Below are the code and all the weights of a small trained network. Each question names an input and a target symbol and asks about switching units off, where a switched-off unit gives its printed mean instead of its output.

import numpy as np


def w(rows, s, z=0):
    codes = np.array(rows[::2]) - 128.0
    scale = np.full(codes.shape[1], s)
    scale[-1] = z or s
    return codes * scale


def norm(h):
    return h / np.sqrt((h * h).mean(-1, keepdims=True) + 1e-5)


def f(y):
    return y / 2 * (1 + np.tanh(0.7978845608 * (y + 0.044715 * y**3)))


def softmax(a):
    e = np.exp(a - a.max(-1, keepdims=True))
    return e / e.sum(-1, keepdims=True)


def log_softmax(a):
    a = a - a.max(-1, keepdims=True)
    return a - np.log(np.exp(a).sum(-1, keepdims=True))


def net(x, mask):
    ids = ['δηθλξπτφψω'.index(c) for c in x.split()]
    T = len(ids)
    res = E[ids] + P[:T]
    u = 0
    for l in range(3):
        q, k, v = (norm(res) @ M[l].T for M in (Q, K, V))
        z = softmax(np.where(np.tri(T) > 0, q @ k.T / 3**0.5, -1e9)) @ v
        res = res + np.where(mask[u], z, O[l][:, -1]) @ O[l][:, :-1]
        u += 1
        y = f(norm(res) @ A[l][:, :-1].T + A[l][:, -1])
        res = res + np.where(mask[u : u + 8], y, B[l][:, -1]) @ B[l][:, :-1]
        u += 8
    return log_softmax(norm(res)[-1] @ U[:, :-1].T + U[:, -1])


Q, K, V, O, A, B = {}, {}, {}, {}, {}, {}
E = w([
[171,179,78,99,139,130,157],'δ',
[209,85,192,50,138,111,84],'η',
[118,219,138,107,87,100,217],'θ',
[155,164,30,99,181,107,154],'λ',
[82,157,218,67,254,111,112],'ξ',
[169,189,42,133,113,63,160],'π',
[90,213,130,72,129,108,216],'τ',
[52,57,70,132,183,34,105],'φ',
[75,117,140,27,54,69,157],'ψ',
[70,210,93,121,112,130,2],'ω',
],0.02)
P = w([
[254,223,14,23,186,205,220],'0',
[227,199,48,17,173,163,193],'1',
[202,181,80,18,154,149,190],'2',
[190,172,92,27,135,135,172],'3',
[180,159,104,35,122,129,163],'4',
[162,144,113,46,102,115,155],'5',
[156,139,116,57,89,102,143],'6',
[146,132,128,67,76,92,133],'7',
[133,117,128,76,75,82,116],'8',
[126,114,146,84,65,72,104],'9',
[111,111,163,88,52,69,99],'10',
[102,99,171,96,44,59,83],'11',
[96,91,183,105,31,58,67],'12',
[94,83,185,111,26,59,59],'13',
],0.0094)
Q[0] = w([
[63,112,152,136,161,239,116],'L0H0',
[102,127,154,15,141,11,114],'L0H0',
[55,170,8,62,41,20,117],'L0H0',
],0.013)
K[0] = w([
[113,236,74,86,198,141,173],'L0H0',
[83,33,201,116,140,149,74],'L0H0',
[59,69,147,147,4,112,19],'L0H0',
],0.013)
V[0] = w([
[9,87,130,70,91,68,114],'L0H0',
[105,254,97,172,161,153,140],'L0H0',
[160,203,212,112,49,156,42],'L0H0',
],0.0072)
O[0] = w([
[87,149,26,60,129,118,88,254],'L0H0',
[67,231,172,254,99,162,114,74],'L0H0',
[189,183,192,40,76,102,100,123],'L0H0',
],0.0081,0.0089)
A[0] = w([
[83,118,130,136,72,126,136,30],'L0N0',
[121,138,111,187,213,151,112,47],'L0N1',
[97,62,188,142,85,119,122,37],'L0N2',
[162,103,160,106,163,122,174,255],'L0N3',
[124,53,149,190,135,58,89,43],'L0N4',
[96,148,123,136,109,123,118,133],'L0N5',
[138,32,42,116,178,98,112,212],'L0N6',
[52,110,238,251,190,144,99,230],'L0N7',
],0.012,0.0051)
B[0] = w([
[147,131,241,47,181,174,68,120],'L0N0',
[159,95,158,77,150,181,161,129],'L0N1',
[4,34,96,27,202,47,119,121],'L0N2',
[162,193,123,148,63,51,128,167],'L0N3',
[121,91,123,138,247,167,199,127],'L0N4',
[126,126,125,80,71,104,155,136],'L0N5',
[83,145,227,115,50,123,200,250],'L0N6',
[33,26,76,113,69,2,54,129],'L0N7',
],0.0093,0.013)
Q[1] = w([
[111,148,102,140,81,83,142],'L1H0',
[108,177,150,31,66,8,128],'L1H0',
[210,61,127,251,207,221,109],'L1H0',
],0.021)
K[1] = w([
[113,90,120,171,90,72,89],'L1H0',
[106,48,196,85,142,84,6],'L1H0',
[232,166,49,184,104,186,224],'L1H0',
],0.015)
V[1] = w([
[113,103,127,209,4,97,140],'L1H0',
[128,89,178,126,189,108,198],'L1H0',
[157,91,160,197,85,110,86],'L1H0',
],0.016)
O[1] = w([
[139,201,70,181,62,85,250,87],'L1H0',
[156,60,53,118,224,125,155,125],'L1H0',
[147,217,147,192,164,119,164,1],'L1H0',
],0.015,0.0095)
A[1] = w([
[105,192,60,238,157,102,105,65],'L1N0',
[73,79,64,214,204,96,205,3],'L1N1',
[125,66,130,219,114,58,59,135],'L1N2',
[133,57,9,200,198,101,214,55],'L1N3',
[97,118,136,108,131,111,171,153],'L1N4',
[74,106,160,132,109,118,72,102],'L1N5',
[162,216,39,147,123,158,64,94],'L1N6',
[194,158,197,112,198,43,167,69],'L1N7',
],0.015,0.0074)
B[1] = w([
[55,163,86,140,92,182,210,135],'L1N0',
[79,88,163,237,127,50,195,200],'L1N1',
[157,195,75,31,2,91,180,128],'L1N2',
[61,118,169,219,158,70,207,254],'L1N3',
[140,111,174,130,135,71,121,247],'L1N4',
[150,113,73,141,160,79,209,227],'L1N5',
[149,191,181,188,136,166,92,165],'L1N6',
[228,92,185,164,110,23,171,155],'L1N7',
],0.015,0.0059)
Q[2] = w([
[154,170,51,66,135,53,155],'L2H0',
[125,176,90,70,66,84,126],'L2H0',
[193,99,103,163,254,95,113],'L2H0',
],0.0092)
K[2] = w([
[46,160,193,82,132,44,91],'L2H0',
[111,158,118,132,159,11,121],'L2H0',
[184,63,174,100,148,205,162],'L2H0',
],0.011)
V[2] = w([
[254,106,84,190,89,170,152],'L2H0',
[103,97,246,74,181,86,114],'L2H0',
[105,72,66,141,159,110,6],'L2H0',
],0.0089)
O[2] = w([
[187,134,63,79,122,142,127,2],'L2H0',
[136,122,104,248,112,117,95,214],'L2H0',
[118,216,145,150,82,95,170,72],'L2H0',
],0.015,0.0053)
A[2] = w([
[179,168,146,145,120,217,102,67],'L2N0',
[148,105,136,53,253,161,135,131],'L2N1',
[181,122,115,107,127,158,61,91],'L2N2',
[111,195,70,214,118,171,166,29],'L2N3',
[76,230,177,202,110,163,112,87],'L2N4',
[161,106,234,137,160,103,186,175],'L2N5',
[75,115,148,78,134,157,117,1],'L2N6',
[92,169,115,230,135,159,131,78],'L2N7',
],0.017,0.0084)
B[2] = w([
[156,94,121,168,34,71,244,156],'L2N0',
[58,144,204,157,186,156,21,168],'L2N1',
[80,68,172,116,90,170,144,144],'L2N2',
[112,59,6,97,126,211,96,146],'L2N3',
[107,197,97,191,147,96,29,206],'L2N4',
[184,141,100,205,197,151,92,253],'L2N5',
[164,79,93,175,67,120,45,147],'L2N6',
[170,92,134,4,91,97,96,159],'L2N7',
],0.015,0.0075)
U = w([
[100,120,181,95,225,190,73,253],'δ',
[127,32,140,162,94,176,58,25],'η',
[125,92,146,55,60,84,123,46],'θ',
[110,237,153,159,108,122,96,127],'λ',
[142,110,202,158,77,223,163,116],'ξ',
[137,149,143,111,151,145,137,29],'π',
[129,204,191,53,196,185,185,239],'τ',
[140,139,49,132,138,206,125,198],'φ',
[78,125,147,198,148,116,197,128],'ψ',
[246,125,147,136,140,114,122,100],'ω',
],0.013,0.0048)

Each question gives the input, a string of symbols that net reads in full, and the target symbol t.
The units are the heads (3 rows each of Q, K, V and O) and the neurons (one row each of A and B). Each row of codes is followed by its name. A weight is (code - 128) times the scale printed after its matrix; where a second scale follows, it is the last column's (O, A, B and U).
mask holds one flag per unit, layer by layer, with each layer's heads first. A switched-off unit (its flag False) gives its mean, the last column of its rows in O or B, instead of its output. The means were averaged over made-up inputs and are rounded, as every weight is.
A unit's drop is (log p(t) with every unit on - log p(t) with that unit switched off) / (log p(t) with every unit on - log p(t) with every unit switched off).
The circuit of an input: a set's keep is (log p(t) with only the set's units on - log p(t) with every unit switched off) / (log p(t) with every unit on - log p(t) with every unit switched off). Starting from the 12 units with the biggest drops (on a tie, the unit counted first), units are removed one at a time, each time the one whose removal leaves the highest keep (on an exact tie, the one counted first), for as long as the keep stays at least 0.8.
units of the circuit, in order: the units of the circuit, biggest drop first
k most important neurons: the k neurons with the biggest drops, biggest first
k most important neurons of layer l: the k neurons of layer l with the biggest drops, biggest first
input ξ ψ π π θ ψ π ψ ξ, target θ: 4 most important neurons => L0N7, L0N6, L1N2, L1N3
input ψ φ ψ η ψ ξ ω, target δ: units of the circuit, in order => L1H0
input ψ ω λ, target λ: units of the circuit, in order => L0H0, L1H0
input δ π λ π η π ψ ξ φ δ π ω π τ, target δ: units of the circuit, in order => L1H0, L0N6
input ω τ ψ ψ θ ψ ω η π, target ω: units of the circuit, in order => L0H0, L1H0, L1N3
input π θ π, target φ: units of the circuit, in order => L0H0, L2N3, L0N6, L1H0
input η ψ ω δ ω ξ θ τ φ ψ, target η: units of the circuit, in order => L1H0, L0N6
input ω π π, target λ: units of the circuit, in order => L0H0, L2N4
input π λ ψ π ψ ω ψ π ψ π θ η δ, target ω: units of the circuit, in order => L0H0, L2N5
input ξ δ π θ λ λ π ω, target δ: 2 most important neurons => L0N7, L0N1
input ω π ω π δ τ π θ, target λ: units of the circuit, in order => L0H0, L2N4
input ψ ψ η π δ ξ τ φ π ψ φ θ φ θ, target η: 2 most important neurons of layer 0 => L0N7, L0N6
input π ξ φ π, target η: units of the circuit, in order => L0H0, L0N7, L0N6, L1H0
input ω τ η ξ π, target δ: units of the circuit, in order => L1H0
input π π π λ, target δ: units of the circuit, in order => L2H0, L2N1
input π ξ π π ω ψ τ θ, target δ: 4 most important neurons => L0N7, L0N6, L0N1, L2N1
input ψ θ ω ξ π φ λ φ ψ, target η: 2 most important neurons => L0N7, L0N6
input ω θ ψ ξ π ψ π φ, target δ: units of the circuit, in order => L0H0, L0N7, L1H0
input π ξ λ ψ, target δ: 3 most important neurons => L0N7, L0N6, L0N1
input ξ ξ ω φ π ω π π ψ λ ξ π ψ ξ, target θ: 2 most important neurons of layer 1 => L1N2, L1N3
input ω π ω π φ π ξ π ψ, target δ: 2 most important neurons => L0N6, L2N1
input φ π φ φ φ π η δ, target ω: most important neuron of layer 0 => L0N3
input π δ δ ξ π, target η: 3 most important neurons of layer 1 => L1N3, L1N1, L1N4
input ψ θ π π π π δ τ ξ π δ λ, target δ: 3 most important neurons => L0N6, L1N2, L2N0
input π ψ π π π φ θ η, target ω: 2 most important neurons => L0N3, L2N5
